Below are the code and all the weights of a small trained network. Each question names an input and a class and asks about switching units off, where a switched-off unit gives its printed mean instead of its output.

import numpy as np


def w(rows, s, z=0):
    codes = np.array(rows[::2]) - 128.0
    scale = np.full(codes.shape[1], s)
    scale[-1] = z or s
    return codes * scale


def f(y):
    return y / 2 * (1 + np.tanh(0.7978845608 * (y + 0.044715 * y**3)))


def log_softmax(a):
    a = a - a.max(-1, keepdims=True)
    return a - np.log(np.exp(a).sum(-1, keepdims=True))


def net(x, mask):
    res = np.array(x, float).reshape(1, 4) / 4 @ E
    y = f(res @ A[0][:, :-1].T + A[0][:, -1])
    res = res + np.where(mask, y, B[0][:, -1]) @ B[0][:, :-1]
    return log_softmax(res[-1] @ U[:, :-1].T + U[:, -1])


A, B = {}, {}
E = w([
[200,199,176,154,150,161,189],'x0',
[126,119,223,166,159,145,116],'x1',
[59,244,124,156,170,41,189],'x2',
[78,206,146,102,18,188,162],'x3',
],0.011)
A[0] = w([
[159,124,138,201,147,159,130,128],'neuron 0',
[101,114,78,133,186,61,128,169],'neuron 1',
[145,123,139,92,70,228,93,254],'neuron 2',
[103,53,135,50,104,178,140,193],'neuron 3',
[173,113,118,169,168,142,141,125],'neuron 4',
[153,114,138,192,168,180,104,144],'neuron 5',
[161,120,172,179,171,83,108,156],'neuron 6',
[154,82,76,86,53,173,89,120],'neuron 7',
[166,108,98,78,186,185,111,188],'neuron 8',
[118,200,92,160,119,50,161,202],'neuron 9',
[197,166,138,143,161,98,124,151],'neuron 10',
[152,87,154,159,186,97,92,152],'neuron 11',
[35,74,156,147,142,124,83,230],'neuron 12',
[106,129,82,148,141,53,128,136],'neuron 13',
[244,101,191,125,168,175,184,193],'neuron 14',
],0.012,0.0047)
B[0] = w([
[172,124,152,211,142,89,152,170],'neuron 0',
[83,37,94,103,194,126,180,216],'neuron 1',
[202,53,164,97,1,159,141,244],'neuron 2',
[126,121,101,88,80,118,20,213],'neuron 3',
[188,102,133,166,168,84,144,178],'neuron 4',
[146,149,165,222,121,39,50,188],'neuron 5',
[98,152,128,129,229,51,125,209],'neuron 6',
[142,76,74,117,71,86,48,229],'neuron 7',
[123,135,81,143,120,93,81,197],'neuron 8',
[82,181,89,69,135,173,206,248],'neuron 9',
[89,210,76,157,88,102,112,187],'neuron 10',
[163,99,135,114,165,110,72,222],'neuron 11',
[40,85,183,118,120,110,33,212],'neuron 12',
[41,65,130,15,209,187,164,193],'neuron 13',
[179,129,128,173,149,56,135,252],'neuron 14',
],0.0083,0.012)
U = w([
[70,43,94,89,202,154,130,186],'0',
[167,103,130,121,163,158,117,3],'1',
[146,153,166,198,149,114,126,56],'2',
[202,137,213,139,122,174,188,121],'3',
[86,95,198,125,91,116,57,90],'4',
[168,70,6,120,43,117,88,155],'5',
[94,188,82,104,132,141,160,207],'6',
[184,113,103,193,189,74,100,161],'7',
],0.012,0.0029)

Each question gives the input, the list of numbers given to net, and the class t.
The units are the neurons (one row each of A and B). Each row of codes is followed by its name. A weight is (code - 128) times the scale printed after its matrix; where a second scale follows, it is the last column's (A, B and U).
mask holds one flag per neuron, in row order. A switched-off neuron (its flag False) gives its mean, the last column of its row in B, instead of its output. The means were averaged over made-up inputs and are rounded, as every weight is.
A unit's drop is (log p(t) with every unit on - log p(t) with that unit switched off) / (log p(t) with every unit on - log p(t) with every unit switched off).
The circuit of an input: a set's keep is (log p(t) with only the set's units on - log p(t) with every unit switched off) / (log p(t) with every unit on - log p(t) with every unit switched off). Starting from the 12 units with the biggest drops (on a tie, the unit counted first), units are removed one at a time, each time the one whose removal leaves the highest keep (on an exact tie, the one counted first), for as long as the keep stays at least 0.8.
circuit, biggest first: the units of the circuit, biggest drop first
unit that matters most: the unit with the biggest drop
top k neurons: the k neurons with the biggest drops, biggest first
drop of u: that unit's drop, to one decimal
input [8,-3,3,-1], class 6: unit that matters most : neuron 9
input [-1,1,1,-1], class 0: circuit, biggest first : [neuron 14; neuron 2]
input [3,3,-7,-2], class 7: top 3 neurons : [neuron 14; neuron 5; neuron 0]
input [-3,6,-6,7], class 5: top 2 neurons : [neuron 2; neuron 7]
input [3,8,-6,5], class 5: top 2 neurons : [neuron 2; neuron 3]
input [5,-7,-6,-7], class 7: top 2 neurons : [neuron 14; neuron 4]
input [5,-7,8,-8], class 0: top 2 neurons : [neuron 1; neuron 13]
input [-1,1,5,1], class 6: top 2 neurons : [neuron 9; neuron 11]
input [4,7,2,4], class 3: drop of neuron 12 : 0.2
input [1,-2,0,-1], class 0: drop of neuron 14 : 0.7
input [5,6,5,6], class 6: drop of neuron 9 : 0.4
